Each row is followed by its class.
[  -6 -276 -392  189 -123   31  475 -290 -151  175 -165 -129  325 -258
  277  353 -161  141 -126  -48  418  219  174  115  123 -217  495  -17
 -899  345  447  -50] : V
[ 120  231 -744 -411  -66  -66  -76  134 -225  628   59  -62  256  -89
   49  111  -75   79 -247  291  -53   76  109  233  136   10  167   43
 -617 -359  -52 -201] : U
[  54   42 -717 -511  -54   -8   53  176 -302  523   26  -54  276  -99
   78  157 -179   95 -308  212   27  177  117  235  197   40  198   -5
 -637 -268   37 -278] : E
[ -93 -389 -339  314 -106  -40  479 -415 -143   86 -163  -89  381 -214
  276  309   10  105  -61 -129  422  267  226  112  116 -123  566    6
 -788  351  357   45] : S
[ 381  -16  -10  -85 -184   90 -192  -57   66   75  208  323  179 -155
   74  200 -175   53  177    5  124  728  266  -51  153   98  108   -3
  210    3 -182  -23] : D
[ 168 -161 -585 -520  131   93  -47  152 -292  636  237  -69  188  -40
   35  206 -486   62 -374  202   37   63  127  349  325  153  165   59
 -610 -494   59 -480] : V
[-215  -33  372  -18  479 -424  305 -322 -186  355  107 -228   61  -71
  361  503 -507  -48  186 -372  722  468  584  179  123    1  -30  161
  113  142  153  -59] : D
[  23 -103 -249   68 -216   37  196 -197 -108  126 -217   12  414 -186
  403  312  -56  125  -86 -325  504  353  217  -68   54 -119  711 -305
 -490  529  390  -59] : R
[ -82 -275  584 -169  570 -223  140 -224 -223  372  274  -49   79  -63
  482  309 -618  -20  361 -155  578  390  648  -30   24  -72 -228  468
   -9   -4   80 -141] : W
[-180  -39  413   39  480 -380  299 -367 -314  450  145 -283   35  -65
  383  478 -439 -127  266 -396  743  307  591  186  111   39   10  201
  101  121  143 -153] : R
[ 322  -11   48 -186 -148  102 -231   20  121  100  244  312  144 -146
  111  171 -163   43   85   -9   87  676  284 -113  115   91  141 -115
  224  -58 -195 -121] : N
[ 292  -48  209  -15 -254   17 -115  -97  -21   39  496  318  141 -257
  282   63  -33 -104  535 -121  251  407   59  132  352   60  113  -18
   90  203 -193 -210] : V
[-181  -71  408  -71  441 -313  293 -231 -357  410   79 -232   16  -48
  375  491 -533  -66  146 -346  656  335  555  143   82  -43   33  203
  223   58  226 -119] : R
[  73   -5 -312  157 -254  132  154 -258 -200   63 -231  -21  405 -176
  354  276  -22  122 -163 -233  461  327  193  -77   24 -152  752 -300
 -392  478  353   21] : U
[ 131  153 -867 -415 -105  -90   48  249 -227  567   19 -167  226  -77
  -49  150 -127   46 -192  215  -27   29   37  181  142   63  210  -61
 -680 -401  -28 -229] : U
[  49  151 -768 -398  -28 -253  -46  225 -122  590   62 -166  173  -31
   -6  154 -171   16 -246  116   30   71   69  247  215   87  132 -146
 -572 -350    3 -205] : D
[  52   79 -677 -490   18  -25  -38   98 -207  600   25 -120  213  -54
   34  163  -98   45 -348  225   29  139   29  274  183  102  238  -83
 -624 -343  -41 -341] : M
[ 102  126 -729 -409  -73 -108   59  159 -190  549    6 -121  249 -115
    7  180 -115   40 -301  205    4  112   82  238  177  116  246  -65
 -676 -374  -51 -265] : N
[ 120 -140 -580 -492  149   92  -18  185 -291  597  209  -38   70  -23
  -13  166 -519   93 -391  252   10   67  166  313  265  121  150   79
 -479 -546  100 -394] : E
[  76 -200 -549 -574  111  104   44  189 -218  600  172  -76  165   -9
   -5  227 -425   57 -452  206  108  129  118  313  273  176  190  -36
 -475 -490  154 -420] : S
[ 290   11  171   70 -201  -22 -132 -182   10   84  468  244  151 -270
  296  238 -155    0  455 -164  381  508  181  145  309    6  114  -46
   82  202 -194  -68] : U
[-117 -296  652 -210  499 -176  116 -227 -123  289  277  -24   47 -102
  544  335 -604   22  389 -158  555  475  627   -4   49  -14 -191  494
  -22   66   48 -162] : W
[-297   14  513 -103  435 -313  239 -230 -224  353   60 -207  -29 -151
  440  475 -514  -22  181 -372  631  405  556  174  157   69  -28  136
  263   87  155 -134] : W
[-228  -71  454 -134  439 -245  279 -328 -220  362   76 -282   43  -30
  369  483 -523  -84  232 -403  689  368  548  159   43   32    4  212
  115  183  112  -96] : Y
[ 351  -59  169   43 -323  -87  -52 -150   21   16  478  302  143 -258
  258   89  -55 -110  563 -150  342  490   42  105  388  120  126  -47
  179  209 -227 -102] : D
[ -66 -346 -270  230  -89   48  550 -448 -126  130 -192 -132  380 -234
  256  314  -46  104  -66 -122  550  242  221   68   58 -132  540    4
 -761  421  335   26] : Y
[-301  -88  487 -135  432 -264  335 -317 -186  313   37 -268  -15  -56
  359  452 -528  -94  178 -401  684  383  582  146  117  177  -70  153
  131   89  216 -131] : S
[  91  143 -846 -392  -80 -151   11  181 -249  606   27 -133  206 -111
   61  166 -164   50 -255  235   15  144   49  207  265   98  162  -80
 -640 -404    0 -222] : E
[ 146 -169 -536 -545  129  118  -25  192 -268  565  207  -46  158  -18
  -37  183 -416  137 -430  291   -9   65  102  344  222   80  212   83
 -432 -472   60 -392] : U
[ 312  -32   90 -137 -163  202 -271    0   41  135  220  348  166 -129
  146  171 -197   14  178  -51  124  634  291  -52  142  115  154  -37
  282  -72 -169 -140] : W
[  80 -171 -466 -595   97  204  -91  249 -227  616  125  -25  135  -32
   12  213 -501  134 -450  176   13  103  139  269  229  128  149    5
 -456 -495  120 -421] : W
[ -27 -152 -293  218 -157   56  359 -300  -89   23 -244  -28  360 -119
  397  269   24   53  -46 -318  586  333  221  -73   34    3  776 -281
 -402  525  371   31] : S
[  57  -12 -182  132 -216  162  155 -243 -184  123 -199   39  330 -189
  369  294  -49  113  -62 -343  451  285  147  -23   85  -29  727 -261
 -368  490  357  -90] : R
[  54   37 -693 -483  -47 -120   88  145 -172  589   50 -148  281  -98
   64  197 -152   32 -354  158   94  143   95  235  222  116  222 -120
 -670 -342  -14 -316] : N
[ -36  -57 -189  202 -237  108  129 -299  -48  113 -193   29  350 -198
  453  242   67   84  -54 -334  512  338  173  -15   92  -35  794 -324
 -398  506  295  -73] : W
[ 314  -87  212   65 -313   40  -78 -173  -51   27  482  320  102 -272
  326  191  -42  -46  592 -178  382  440  115  119  334   86   79   22
  121  270 -223  -71] : R
[ 341    5  -92  -97 -190   92 -219  -32  165  171  236  291  109 -144
   93  180  -41   45  143    3   30  719  196  -83  152  164  212  -88
  189 -124 -304 -108] : N
[ 141  119 -853 -420  -71 -103   87  200 -195  587   18  -85  237 -104
   38  171 -131   46 -255  252   -1  131   63  225  225  168  259  -70
 -612 -378    6 -228] : S
[ 106  172 -809 -367  -34 -136   56  250 -153  601  -14  -99  186 -108
  -20  163  -93   80 -278  251  -61  116   60  194  127   54  287  -83
 -651 -390  -20 -199] : N
[-106 -352 -336  276 -180  -73  566 -343 -142  144 -216 -188  324 -297
  271  359   10   90   36 -138  516  254  204  142  102 -147  600  -36
 -850  384  343  -19] : W
[-135 -323 -169  160  -93   58  502 -380 -112   73 -229 -147  387 -236
  226  339 -112  102   11 -215  495  257  249  100   47  -84  517   23
 -794  458  356  -11] : Y
[-250   -1  384    4  453 -390  254 -344 -273  431   64 -313   47 -113
  379  449 -435  -98  170 -338  634  371  573  214  147    0  -29  147
   17  153  206 -134] : V
[-271 -139  310   35  412 -384  294 -350 -231  385   47 -293   13  -51
  448  486 -512  -85  109 -379  702  435  636  116  120   47   97  104
  142   51  234  -18] : S
[ 345  -76  151   81 -245   20  -77 -268  -49   66  405  283  169 -284
  302  180  -95  -55  414 -132  380  554  117  121  377  102  160  -95
  103  211 -235  -96] : M
[-318  -83  468  -52  507 -336  318 -227 -264  360   34 -238   38 -140
  411  508 -501    2  187 -397  613  442  598  147  115    1    4  186
  159  140  188 -114] : W
[ 104 -174 -501 -581  114  103   87  270 -287  533  181  -19  155  -51
   -8  220 -464  103 -459  220    6   94  103  287  254  109  239   12
 -420 -498  120 -433] : N
[ 102 -184 -518 -554   78  130  -34  177 -318  593  251  -45  113  -34
   67  190 -523   75 -428  189   58  132  179  329  301  105  193   40
 -441 -462  122 -444] : E
[  64  -64 -258   84 -227  183  266 -314 -127  113 -257   19  400 -116
  320  255   28   37 -139 -279  545  343  168  -19   12  -37  764 -314
 -403  495  370  -60] : S
[-202  -30  452 -106  435 -324  266 -366 -191  333   28 -203  101  -50
  396  450 -507  -36  115 -370  658  489  567  133   90   37  -37  238
  145  130  116  -80] : D
[ 267   -7  269    8 -198   39 -150  -97   10    9  473  285  122 -349
  386  227 -154   11  479 -186  343  509  160   60  355   86   68  -66
   91  241 -225 -154] : W
[ 283  -50  219  -16 -282   -2  -92 -235   -6   60  438  238  205 -303
  328  170  -86  -88  504 -159  377  528  128   49  364  139  101  -45
  124  214 -248 -110] : Y
[  24 -143 -182  122 -130  150  172 -326 -147  121 -144  -10  389 -156
  307  228  -11   56  -30 -302  467  336  242  -34   30  -21  752 -223
 -401  518  267  -77] : Y
[-318 -104  458  -88  452 -409  304 -248 -134  255   66 -223    6  -73
  404  422 -480  -75  224 -384  567  403  555  168  142  142   42  173
  184   87  169 -125] : S
[ -91 -303 -210  292 -124    1  555 -324 -152  107 -158  -61  304 -252
  202  256   12  108  -41 -142  394  195  162  145   95 -158  560  -17
 -686  413  370   25] : N
[ 124   48 -752 -474 -115  -90  -15  163 -231  605   26  -97  279  -78
   70  174 -128   66 -303  188   -5   60   93  215  174   35  167  -16
 -679 -316  -11 -263] : R
[ 125  211 -859 -370  -22 -126   26  139 -201  622    1 -146  306 -110
  -13  224 -132   33 -187  179   30  114   48  197  191  139  202  -46
 -680 -416 -120 -208] : Y
[ -74 -414 -388  258 -115  -61  600 -310  -98  167 -162 -113  294 -242
  263  332  -55  164 -138  -76  463  244  173   80   75 -262  605  -72
 -825  349  422   45] : N
[ 218   51  289   38 -321    1  -81 -193   32   13  391  351  186 -341
  261  104   49    3  560 -209  222  567   98  169  346  110  148   10
  227  257 -298  -77] : U
[  92  211 -834 -413   48 -123  -16  209 -212  617   12 -172  215  -94
    1  193 -110   51 -281  197  -23   56   56  250  190   94  240 -128
 -709 -318    7 -345] : V
[  40  139 -781 -352  -15 -201   63  217 -280  592   86 -116  134 -123
   82  114 -165   47 -166  214  -19   66   68  262  280  103  180  -27
 -548 -346   17 -222] : E
[  73  124 -834 -432    5 -171   68  185 -234  626   59 -171  226  -75
   80  149  -64   19 -251  228    2   24   18  258  216   52  213  -55
 -682 -308  -15 -325] : V
[ -93 -301  595 -181  486 -208  116 -174 -249  373  304  -61   69  -71
  502  284 -588  -51  341 -112  586  398  624   -3   52  -76 -212  448
   46    7  109 -122] : W
[ 229 -133  209   32 -276   -4  -82 -226   91   49  489  264   95 -228
  344  114  -19 -104  468 -137  366  485  155  133  324  137  124  -26
  104  195 -213 -100] : S
[ -10 -241  534 -183  487 -308   63 -245 -126  366  352 -108    5  -23
  478  275 -671  -53  284 -116  551  402  591   11   80  -37 -211  437
   18   14   86 -126] : D
[-254  -66  456  -49  458 -302  315 -314 -186  398  107 -200   29 -103
  409  463 -536  -38  141 -373  674  438  635  112  102   34  -24  165
   72   74  176  -98] : N
[ -39 -285  513 -138  523 -288  149 -316 -202  398  298 -103   34  -71
  473  293 -637  -66  287  -45  606  439  622  -23  115  -16 -264  396
  -20  -52   98 -103] : M
[ 340  -15  148   66 -298  -70  -94 -209   24   25  485  325  143 -262
  337  116  -26  -53  477 -153  354  516   47   80  381   74  136  -55
  201  217 -274  -68] : D
[-289  -62  486  -35  513 -323  250 -297 -248  370   95 -222    9  -72
  372  481 -511  -31  130 -405  640  404  629  164   73    2   20  148
  110  102  178  -93] : N
[  -2  -70 -226  261 -228  156  181 -340 -140  117 -160   -9  269 -156
  376  221   20   42  -50 -258  586  378  214    8   77  -30  731 -269
 -365  491  346    7] : E
